Here is a tiny trained network, its code and every weight. The questions are about switching its units off for an input and a class, where a switched-off unit gives its printed mean instead of its output.

import numpy as np


def w(rows, s, z=0):
    codes = np.array(rows[::2]) - 128.0
    scale = np.full(codes.shape[1], s)
    scale[-1] = z or s
    return codes * scale


def norm(h):
    return h / np.sqrt((h * h).mean(-1, keepdims=True) + 1e-5)


def f(y):
    return np.maximum(y, 0)


def log_softmax(a):
    a = a - a.max(-1, keepdims=True)
    return a - np.log(np.exp(a).sum(-1, keepdims=True))


def net(x, mask):
    res = np.array(x, float).reshape(1, 4) / 4 @ E
    u = 0
    for l in range(2):
        y = f(norm(res) @ A[l][:, :-1].T + A[l][:, -1])
        res = res + np.where(mask[u : u + 14], y, B[l][:, -1]) @ B[l][:, :-1]
        u += 14
    return log_softmax(norm(res)[-1] @ U[:, :-1].T + U[:, -1])


A, B = {}, {}
E = w([
[103,150,92,145,75,180,169,146],'x0',
[168,150,134,45,28,189,54,81],'x1',
[106,170,156,107,163,204,109,179],'x2',
[254,183,160,24,141,194,164,134],'x3',
],0.0059)
A[0] = w([
[86,165,129,154,16,153,116,56,78],'0.n1',
[148,186,69,172,173,157,230,149,4],'0.n2',
[144,172,148,42,181,166,171,182,11],'0.n3',
[138,160,144,17,114,199,134,165,155],'0.n4',
[204,113,145,120,123,105,124,110,12],'0.n5',
[155,57,94,197,111,100,114,76,110],'0.n6',
[138,101,68,121,161,158,214,199,11],'0.n7',
[254,134,83,12,101,136,164,125,112],'0.n8',
[136,130,88,167,32,141,157,83,22],'0.n9',
[155,104,76,146,97,136,133,48,49],'0.n10',
[166,182,244,151,167,84,218,138,157],'0.n11',
[103,130,143,185,86,90,128,164,83],'0.n12',
[70,34,135,141,53,131,229,60,180],'0.n13',
[107,52,118,219,218,134,116,187,105],'0.n14',
],0.0068,0.0034)
B[0] = w([
[100,128,78,59,33,190,144,209,211],'0.n1',
[184,12,107,156,94,242,152,81,178],'0.n2',
[220,194,203,132,228,76,21,178,197],'0.n3',
[89,184,157,223,80,105,66,194,246],'0.n4',
[127,107,85,144,79,43,123,26,149],'0.n5',
[146,217,118,58,208,128,184,194,197],'0.n6',
[155,68,41,192,132,254,176,8,167],'0.n7',
[73,163,184,214,173,70,150,100,255],'0.n8',
[116,176,63,15,82,109,226,171,172],'0.n9',
[75,147,155,127,45,120,178,86,158],'0.n10',
[98,133,89,48,38,215,69,124,219],'0.n11',
[94,158,110,170,152,73,181,196,178],'0.n12',
[120,108,69,130,235,122,173,184,228],'0.n13',
[96,81,112,186,174,52,105,140,243],'0.n14',
],0.0051,0.0058)
A[1] = w([
[84,133,146,171,62,205,119,215,118],'1.n1',
[105,244,81,124,81,132,43,170,35],'1.n2',
[87,149,162,73,149,212,76,144,98],'1.n3',
[122,68,40,103,98,140,186,156,16],'1.n4',
[67,131,45,81,60,151,216,150,3],'1.n5',
[143,105,113,48,202,99,109,42,72],'1.n6',
[148,26,68,183,96,225,191,105,102],'1.n7',
[146,47,104,137,136,156,49,216,192],'1.n8',
[140,146,166,94,1,167,66,94,96],'1.n9',
[71,139,168,59,30,208,136,133,31],'1.n10',
[195,232,210,109,204,160,94,118,40],'1.n11',
[87,77,74,134,84,68,145,68,105],'1.n12',
[162,92,57,133,202,131,211,113,107],'1.n13',
[134,185,181,147,234,185,114,125,130],'1.n14',
],0.0063,0.004)
B[1] = w([
[100,26,130,110,102,111,131,58,252],'1.n1',
[136,34,191,89,148,199,89,168,240],'1.n2',
[96,164,186,117,89,143,128,159,195],'1.n3',
[203,218,52,83,118,177,104,173,192],'1.n4',
[157,236,124,40,137,103,132,141,229],'1.n5',
[162,25,211,47,142,101,46,95,155],'1.n6',
[207,86,57,125,253,190,201,57,207],'1.n7',
[190,120,121,125,41,100,160,71,253],'1.n8',
[19,75,107,222,81,172,146,66,214],'1.n9',
[45,35,195,179,170,170,5,153,190],'1.n10',
[233,224,97,145,185,87,121,252,244],'1.n11',
[138,171,137,50,169,131,184,166,191],'1.n12',
[121,83,179,159,19,227,55,55,231],'1.n13',
[202,171,111,118,199,187,160,180,235],'1.n14',
],0.0061,0.0044)
U = w([
[127,180,179,87,95,74,158,63,38],'0',
[48,48,65,206,189,57,124,184,198],'1',
[208,56,192,67,169,83,49,85,148],'2',
[255,218,245,171,190,209,31,215,177],'3',
[94,181,28,35,82,155,167,187,207],'4',
[190,222,191,213,41,87,78,54,1],'5',
[51,82,199,131,39,231,30,163,188],'6',
[227,51,84,192,205,252,169,66,214],'7',
],0.0092,0.0046)

Each question gives the input, the list of numbers given to net, and the class t.
The units are the neurons (one row each of A and B). Each row of codes is followed by its name. A weight is (code - 128) times the scale printed after its matrix; where a second scale follows, it is the last column's (A, B and U).
mask holds one flag per neuron, layer by layer. A switched-off neuron (its flag False) gives its mean, the last column of its row in B, instead of its output. The means were averaged over made-up inputs and are rounded, as every weight is.
A unit's drop is (log p(t) with every unit on - log p(t) with that unit switched off) / (log p(t) with every unit on - log p(t) with every unit switched off).
The circuit of an input: a set's keep is (log p(t) with only the set's units on - log p(t) with every unit switched off) / (log p(t) with every unit on - log p(t) with every unit switched off). Starting from the 12 units with the biggest drops (on a tie, the unit counted first), units are removed one at a time, each time the one whose removal leaves the highest keep (on an exact tie, the one counted first), for as long as the keep stays at least 0.8.
units of the circuit, in order: the units of the circuit, biggest drop first
most important unit: the unit with the biggest drop
top k neurons: the k neurons with the biggest drops, biggest first
top k neurons in layer l: the k neurons of layer l with the biggest drops, biggest first
drop of u: that unit's drop, to one decimal
input [-7,-8,-5,8], class 2: top 2 neurons : 1.n6; 0.n4
input [-1,1,5,-2], class 6: units of the circuit, in order : 1.n1
input [4,-5,3,5], class 7: top 2 neurons : 0.n2; 0.n7
input [-5,3,2,-1], class 6: units of the circuit, in order : 0.n13; 1.n9
input [1,1,-4,4], class 5: units of the circuit, in order : 0.n8; 0.n5
input [-2,-1,-3,1], class 2: units of the circuit, in order : 1.n6; 0.n4; 0.n5
input [-7,-6,3,1], class 2: top 2 neurons in layer 0 : 0.n14; 0.n4
input [-7,-1,-3,-2], class 2: units of the circuit, in order : 0.n4; 1.n6
input [6,5,-5,4], class 6: top 2 neurons : 1.n10; 0.n4
input [2,-8,7,3], class 7: top 2 neurons in layer 0 : 0.n2; 0.n7
input [0,-3,-8,7], class 0: top 2 neurons : 0.n8; 0.n5
input [-7,-8,-6,2], class 2: top 2 neurons in layer 1 : 1.n6; 1.n13
input [7,-5,5,5], class 7: top 2 neurons in layer 1 : 1.n7; 1.n1
input [-5,4,5,-2], class 6: most important unit : 0.n3
input [4,-1,0,0], class 7: drop of 0.n2 : 0.1
input [2,0,-1,-4], class 4: drop of 0.n8 : 0.2
input [7,7,-7,5], class 6: drop of 1.n10 : 0.3
